Here is a tiny trained network, its code and every weight. The questions are about switching its units off for an input and a class, where a switched-off unit gives its printed mean instead of its output.

import numpy as np


def w(rows, s, z=0):
    codes = np.array(rows[::2]) - 128.0
    scale = np.full(codes.shape[1], s)
    scale[-1] = z or s
    return codes * scale


def norm(h):
    return h / np.sqrt((h * h).mean(-1, keepdims=True) + 1e-5)


def f(y):
    return y / 2 * (1 + np.tanh(0.7978845608 * (y + 0.044715 * y**3)))


def log_softmax(a):
    a = a - a.max(-1, keepdims=True)
    return a - np.log(np.exp(a).sum(-1, keepdims=True))


def net(x, mask):
    res = np.array(x, float).reshape(1, 5) / 4 @ E
    u = 0
    for l in range(3):
        y = f(norm(res) @ A[l][:, :-1].T + A[l][:, -1])
        res = res + np.where(mask[u : u + 9], y, B[l][:, -1]) @ B[l][:, :-1]
        u += 9
    return log_softmax(norm(res)[-1] @ U[:, :-1].T + U[:, -1])


A, B = {}, {}
E = w([
[170,255,51,89,174],'x0',
[128,127,126,127,125],'x1',
[194,113,220,100,94],'x2',
[196,93,99,46,177],'x3',
[127,128,126,131,126],'x4',
],0.0059)
A[0] = w([
[192,218,132,48,129,3],'0.n0',
[132,109,97,122,16,158],'0.n1',
[228,105,240,186,118,175],'0.n2',
[197,140,151,80,90,26],'0.n3',
[145,49,218,103,150,181],'0.n4',
[149,216,177,98,120,123],'0.n5',
[79,254,145,70,121,133],'0.n6',
[48,132,222,190,68,126],'0.n7',
[42,78,126,66,159,145],'0.n8',
],0.0069,0.0029)
B[0] = w([
[138,166,251,90,151,201],'0.n0',
[143,155,183,115,197,151],'0.n1',
[179,163,67,124,77,231],'0.n2',
[47,69,138,38,148,142],'0.n3',
[164,92,56,174,127,216],'0.n4',
[2,81,182,164,73,184],'0.n5',
[73,113,130,103,14,220],'0.n6',
[170,177,178,186,219,254],'0.n7',
[16,124,217,200,100,155],'0.n8',
],0.0046,0.0042)
A[1] = w([
[73,41,79,127,171,17],'1.n0',
[113,194,44,48,103,146],'1.n1',
[77,32,82,101,134,179],'1.n2',
[65,166,144,156,147,164],'1.n3',
[160,103,226,156,34,85],'1.n4',
[79,32,129,180,232,114],'1.n5',
[97,255,145,152,63,84],'1.n6',
[95,93,168,142,66,203],'1.n7',
[174,179,171,167,107,2],'1.n8',
],0.0085,0.0022)
B[1] = w([
[145,155,178,64,27,146],'1.n0',
[139,154,175,192,214,227],'1.n1',
[203,151,126,146,52,156],'1.n2',
[197,49,60,68,179,196],'1.n3',
[162,241,54,172,140,224],'1.n4',
[68,92,176,28,45,206],'1.n5',
[96,57,30,106,56,255],'1.n6',
[161,199,32,41,186,188],'1.n7',
[119,142,184,100,2,153],'1.n8',
],0.006,0.0051)
A[2] = w([
[157,186,129,207,106,26],'2.n0',
[36,73,66,158,109,110],'2.n1',
[168,182,158,117,183,164],'2.n2',
[65,209,90,122,106,4],'2.n3',
[18,16,136,196,82,175],'2.n4',
[88,82,114,79,157,229],'2.n5',
[253,49,93,149,156,31],'2.n6',
[246,141,169,41,106,155],'2.n7',
[154,120,172,161,220,73],'2.n8',
],0.0066,0.0037)
B[2] = w([
[112,137,181,159,126,141],'2.n0',
[85,86,176,162,162,207],'2.n1',
[136,163,183,85,182,186],'2.n2',
[148,54,79,151,137,141],'2.n3',
[98,136,228,58,254,234],'2.n4',
[189,183,162,217,166,209],'2.n5',
[180,86,101,202,140,136],'2.n6',
[38,28,160,142,149,255],'2.n7',
[157,195,60,131,110,129],'2.n8',
],0.0067,0.0035)
U = w([
[81,92,204,86,191,255],'0',
[51,112,70,154,208,68],'1',
[78,44,206,57,91,50],'2',
[162,193,98,122,237,8],'3',
[183,162,167,221,81,96],'4',
[117,175,46,79,35,31],'5',
[216,6,133,165,117,35],'6',
],0.011,0.0044)

Each question gives the input, the list of numbers given to net, and the class t.
The units are the neurons (one row each of A and B). Each row of codes is followed by its name. A weight is (code - 128) times the scale printed after its matrix; where a second scale follows, it is the last column's (A, B and U).
mask holds one flag per neuron, layer by layer. A switched-off neuron (its flag False) gives its mean, the last column of its row in B, instead of its output. The means were averaged over made-up inputs and are rounded, as every weight is.
A unit's drop is (log p(t) with every unit on - log p(t) with that unit switched off) / (log p(t) with every unit on - log p(t) with every unit switched off).
The circuit of an input: a set's keep is (log p(t) with only the set's units on - log p(t) with every unit switched off) / (log p(t) with every unit on - log p(t) with every unit switched off). Starting from the 12 units with the biggest drops (on a tie, the unit counted first), units are removed one at a time, each time the one whose removal leaves the highest keep (on an exact tie, the one counted first), for as long as the keep stays at least 0.8.
circuit, biggest first: the units of the circuit, biggest drop first
k most important neurons: the k neurons with the biggest drops, biggest first
k most important neurons of layer l: the k neurons of layer l with the biggest drops, biggest first
drop of u: that unit's drop, to one decimal
input [-8,7,5,-5,-6], class 4: most important neuron : 1.n4
input [-2,2,-8,0,4], class 0: circuit, biggest first : 2.n4, 1.n4
input [0,3,5,1,6], class 6: 2 most important neurons : 0.n4, 0.n8
input [7,-6,1,2,5], class 0: circuit, biggest first : 0.n0, 1.n4
input [0,-8,1,-1,4], class 4: 3 most important neurons : 0.n2, 1.n5, 0.n7
input [5,1,1,5,3], class 0: circuit, biggest first : 0.n0, 2.n7
input [-7,3,-8,2,4], class 2: 3 most important neurons : 1.n5, 1.n0, 1.n2
input [0,-3,-8,-3,1], class 0: circuit, biggest first : 1.n4, 2.n4
input [-2,-7,1,-3,-5], class 4: circuit, biggest first : 0.n2, 0.n7, 2.n4
input [7,-6,0,-4,7], class 1: 2 most important neurons : 1.n1, 1.n6
input [-1,3,-5,-6,-3], class 0: 2 most important neurons : 2.n4, 1.n4
input [-4,-4,-2,6,-8], class 2: 2 most important neurons : 1.n5, 0.n8
input [-1,-3,1,8,0], class 6: 3 most important neurons : 2.n6, 2.n4, 0.n5
input [-1,8,3,0,0], class 4: circuit, biggest first : 0.n2
input [5,-6,4,6,-5], class 0: 2 most important neurons : 2.n7, 0.n0
input [-1,-1,4,-1,1], class 4: 3 most important neurons of layer 1 : 1.n3, 1.n6, 1.n5
input [4,-5,8,-2,1], class 5: 2 most important neurons : 1.n4, 0.n5
input [6,-5,1,-7,-5], class 5: 2 most important neurons : 0.n6, 2.n7
input [0,-6,-8,7,-3], class 2: 4 most important neurons : 1.n0, 1.n2, 0.n8, 0.n2
input [-4,5,-7,-5,7], class 0: circuit, biggest first : 2.n4
input [-5,2,6,2,-5], class 6: 2 most important neurons of layer 0 : 0.n4, 0.n6
input [-7,-1,-8,2,1], class 2: 4 most important neurons : 1.n5, 1.n0, 1.n2, 1.n1
input [-8,-8,2,-7,-4], class 4: 2 most important neurons of layer 1 : 1.n4, 1.n7
input [1,7,4,-6,-4], class 5: 2 most important neurons of layer 1 : 1.n6, 1.n1
input [-3,-6,4,7,0], class 6: drop of 0.n2 : 0.1
input [1,-1,7,-8,4], class 5: drop of 0.n1 : 0.0
